Below are the code and all the weights of a small trained network. Each question names an input and a target symbol and asks about switching units off, where a switched-off unit gives its printed mean instead of its output.

import numpy as np


def w(rows, s, z=0):
    codes = np.array(rows[::2]) - 128.0
    scale = np.full(codes.shape[1], s)
    scale[-1] = z or s
    return codes * scale


def norm(h):
    return h / np.sqrt((h * h).mean(-1, keepdims=True) + 1e-5)


def f(y):
    return np.maximum(y, 0)


def softmax(a):
    e = np.exp(a - a.max(-1, keepdims=True))
    return e / e.sum(-1, keepdims=True)


def log_softmax(a):
    a = a - a.max(-1, keepdims=True)
    return a - np.log(np.exp(a).sum(-1, keepdims=True))


def net(x, mask):
    ids = ['ΘΛΞΦΨΩαβγδεζημπσ'.index(c) for c in x.split()]
    T = len(ids)
    res = E[ids] + P[:T]
    u = 0
    for l in range(2):
        r = norm(res)
        for j in range(3):
            rows = slice(3 * j, 3 * j + 3)
            q, k, v = (r @ M[l][rows].T for M in (Q, K, V))
            z = softmax(np.where(np.tri(T) > 0, q @ k.T / 3**0.5, -1e9)) @ v
            o = O[l][rows]
            res = res + np.where(mask[u + j], z, o[:, -1]) @ o[:, :-1]
        u += 3
        y = f(norm(res) @ A[l][:, :-1].T + A[l][:, -1])
        res = res + np.where(mask[u : u + 4], y, B[l][:, -1]) @ B[l][:, :-1]
        u += 4
    return log_softmax(norm(res)[-1] @ U[:, :-1].T + U[:, -1])


Q, K, V, O, A, B = {}, {}, {}, {}, {}, {}
E = w([
[28,110,220],'Θ',
[91,160,4],'Λ',
[167,142,144],'Ξ',
[130,167,96],'Φ',
[128,198,111],'Ψ',
[132,167,95],'Ω',
[97,100,149],'α',
[133,166,97],'β',
[173,89,23],'γ',
[64,104,103],'δ',
[123,75,192],'ε',
[95,20,130],'ζ',
[80,142,121],'η',
[116,107,110],'μ',
[133,120,149],'π',
[96,148,137],'σ',
],0.026)
P = w([
[14,117,216],'0',
[18,115,241],'1',
[36,127,241],'2',
[35,120,239],'3',
[38,110,242],'4',
[39,112,249],'5',
[26,109,251],'6',
[7,114,243],'7',
],0.0033)
Q[0] = w([
[64,128,146],'0.h1',
[125,60,229],'0.h1',
[55,121,118],'0.h1',
[136,183,176],'0.h2',
[196,119,159],'0.h2',
[252,151,111],'0.h2',
[146,190,55],'0.h3',
[84,193,54],'0.h3',
[192,159,60],'0.h3',
],0.012)
K[0] = w([
[104,104,144],'0.h1',
[104,147,150],'0.h1',
[117,110,162],'0.h1',
[142,161,180],'0.h2',
[150,135,139],'0.h2',
[250,122,121],'0.h2',
[63,165,140],'0.h3',
[102,142,102],'0.h3',
[193,162,83],'0.h3',
],0.021)
V[0] = w([
[127,104,107],'0.h1',
[94,254,207],'0.h1',
[151,101,199],'0.h1',
[57,185,113],'0.h2',
[132,221,105],'0.h2',
[117,187,36],'0.h2',
[122,175,223],'0.h3',
[67,115,21],'0.h3',
[129,64,151],'0.h3',
],0.0051)
O[0] = w([
[141,119,111,135],'0.h1',
[40,150,200,150],'0.h1',
[169,28,32,121],'0.h1',
[94,78,124,252],'0.h2',
[177,219,17,99],'0.h2',
[110,77,91,132],'0.h2',
[100,190,203,156],'0.h3',
[108,137,69,200],'0.h3',
[93,197,254,136],'0.h3',
],0.0034,0.0022)
A[0] = w([
[187,186,175,102],'0.n1',
[75,84,230,252],'0.n2',
[143,175,65,206],'0.n3',
[2,103,168,169],'0.n4',
],0.0095,0.0021)
B[0] = w([
[1,160,104,143],'0.n1',
[182,172,139,250],'0.n2',
[141,14,120,180],'0.n3',
[203,116,89,254],'0.n4',
],0.0093,0.0083)
Q[1] = w([
[169,232,219],'1.h1',
[109,2,127],'1.h1',
[177,83,117],'1.h1',
[144,222,52],'1.h2',
[193,168,69],'1.h2',
[192,98,42],'1.h2',
[65,39,52],'1.h3',
[129,159,127],'1.h3',
[255,97,95],'1.h3',
],0.009)
K[1] = w([
[60,81,144],'1.h1',
[179,148,154],'1.h1',
[196,1,180],'1.h1',
[139,164,105],'1.h2',
[119,181,72],'1.h2',
[207,172,99],'1.h2',
[154,124,127],'1.h3',
[169,151,150],'1.h3',
[101,44,147],'1.h3',
],0.012)
V[1] = w([
[95,94,84],'1.h1',
[202,170,181],'1.h1',
[45,129,162],'1.h1',
[202,189,111],'1.h2',
[255,143,150],'1.h2',
[35,167,93],'1.h2',
[57,166,60],'1.h3',
[165,95,8],'1.h3',
[115,114,131],'1.h3',
],0.0082)
O[1] = w([
[221,5,48,139],'1.h1',
[247,57,154,137],'1.h1',
[2,130,118,55],'1.h1',
[99,210,40,176],'1.h2',
[172,221,75,183],'1.h2',
[148,153,79,96],'1.h2',
[219,186,121,138],'1.h3',
[86,143,163,255],'1.h3',
[195,153,175,127],'1.h3',
],0.0044)
A[1] = w([
[146,71,206,104],'1.n1',
[138,93,83,127],'1.n2',
[52,122,147,6],'1.n3',
[11,120,94,20],'1.n4',
],0.011,0.0023)
B[1] = w([
[52,104,49,213],'1.n1',
[150,174,254,254],'1.n2',
[165,233,54,147],'1.n3',
[39,65,172,193],'1.n4',
],0.0069,0.0037)
U = w([
[56,163,232,87],'Θ',
[81,109,4,97],'Λ',
[68,243,181,82],'Ξ',
[89,117,121,170],'Φ',
[24,193,97,116],'Ψ',
[90,124,125,184],'Ω',
[143,133,154,117],'α',
[100,118,137,245],'β',
[174,49,34,52],'γ',
[106,107,148,255],'δ',
[141,85,227,106],'ε',
[136,26,126,118],'ζ',
[120,201,52,149],'η',
[210,121,93,88],'μ',
[155,191,185,128],'π',
[144,219,102,134],'σ',
],0.023,0.0089)

Each question gives the input, a string of symbols that net reads in full, and the target symbol t.
The units are the heads (3 rows each of Q, K, V and O) and the neurons (one row each of A and B). Each row of codes is followed by its name. A weight is (code - 128) times the scale printed after its matrix; where a second scale follows, it is the last column's (O, A, B and U).
mask holds one flag per unit, layer by layer, with each layer's heads first. A switched-off unit (its flag False) gives its mean, the last column of its rows in O or B, instead of its output. The means were averaged over made-up inputs and are rounded, as every weight is.
A unit's drop is (log p(t) with every unit on - log p(t) with that unit switched off) / (log p(t) with every unit on - log p(t) with every unit switched off).
The circuit of an input: a set's keep is (log p(t) with only the set's units on - log p(t) with every unit switched off) / (log p(t) with every unit on - log p(t) with every unit switched off). Starting from the 12 units with the biggest drops (on a tie, the unit counted first), units are removed one at a time, each time the one whose removal leaves the highest keep (on an exact tie, the one counted first), for as long as the keep stays at least 0.8.
circuit, biggest first: the units of the circuit, biggest drop first
k most important neurons: the k neurons with the biggest drops, biggest first
top k neurons in layer l: the k neurons of layer l with the biggest drops, biggest first
input β π Ω, target π: most important neuron -> 0.n3
input Λ ζ β Φ, target ζ: circuit, biggest first -> 0.n3, 0.n2, 0.n4, 1.h2
input π γ δ, target π: top 3 neurons in layer 0 -> 0.n4, 0.n3, 0.n2
input Θ ε β, target ε: 2 most important neurons -> 0.n3, 0.n2
input β π α β, target π: 4 most important neurons -> 0.n3, 0.n4, 1.n2, 0.n2
input γ Λ β, target γ: circuit, biggest first -> 0.n3, 0.n2
input Λ γ Ξ ε δ, target ε: 4 most important neurons -> 1.n2, 0.n4, 0.n3, 0.n2
input β Ξ δ μ δ Φ, target μ: 3 most important neurons -> 0.n3, 0.n1, 1.n4
input Λ ε Ξ Θ π Ω μ β, target μ: 3 most important neurons -> 0.n3, 1.n4, 0.n1
input μ μ η η δ, target η: 2 most important neurons -> 0.n4, 0.n3
input Ξ γ Ω γ β, target γ: 3 most important neurons -> 0.n3, 0.n1, 0.n2
input δ Θ Ψ π, target π: top 3 neurons in layer 0 -> 0.n2, 0.n3, 0.n4
input Ξ ζ Ψ, target Ψ: 3 most important neurons -> 0.n4, 0.n2, 0.n1
input μ ζ Ξ Λ ε Ψ β, target ε: top 3 neurons in layer 0 -> 0.n3, 0.n4, 0.n2
input ζ Θ ζ δ, target ζ: circuit, biggest first -> 1.h2
input δ α μ δ, target μ: 3 most important neurons -> 0.n4, 0.n3, 0.n2
input μ μ η μ α Ω, target μ: 2 most important neurons -> 0.n3, 1.n2
input Θ γ Λ ε γ ε Ω, target ε: top 2 neurons in layer 1 -> 1.n2, 1.n1
input η Λ Θ Ψ Λ β ε δ, target ε: top 3 neurons in layer 0 -> 0.n4, 0.n2, 0.n1
input η Θ σ Θ Ψ, target Ψ: top neuron in layer 0 -> 0.n2
input ε α μ Λ Φ β π Φ, target π: top 3 neurons in layer 1 -> 1.n2, 1.n1, 1.n4
input Ω μ δ, target μ: top 2 neurons in layer 0 -> 0.n4, 0.n3
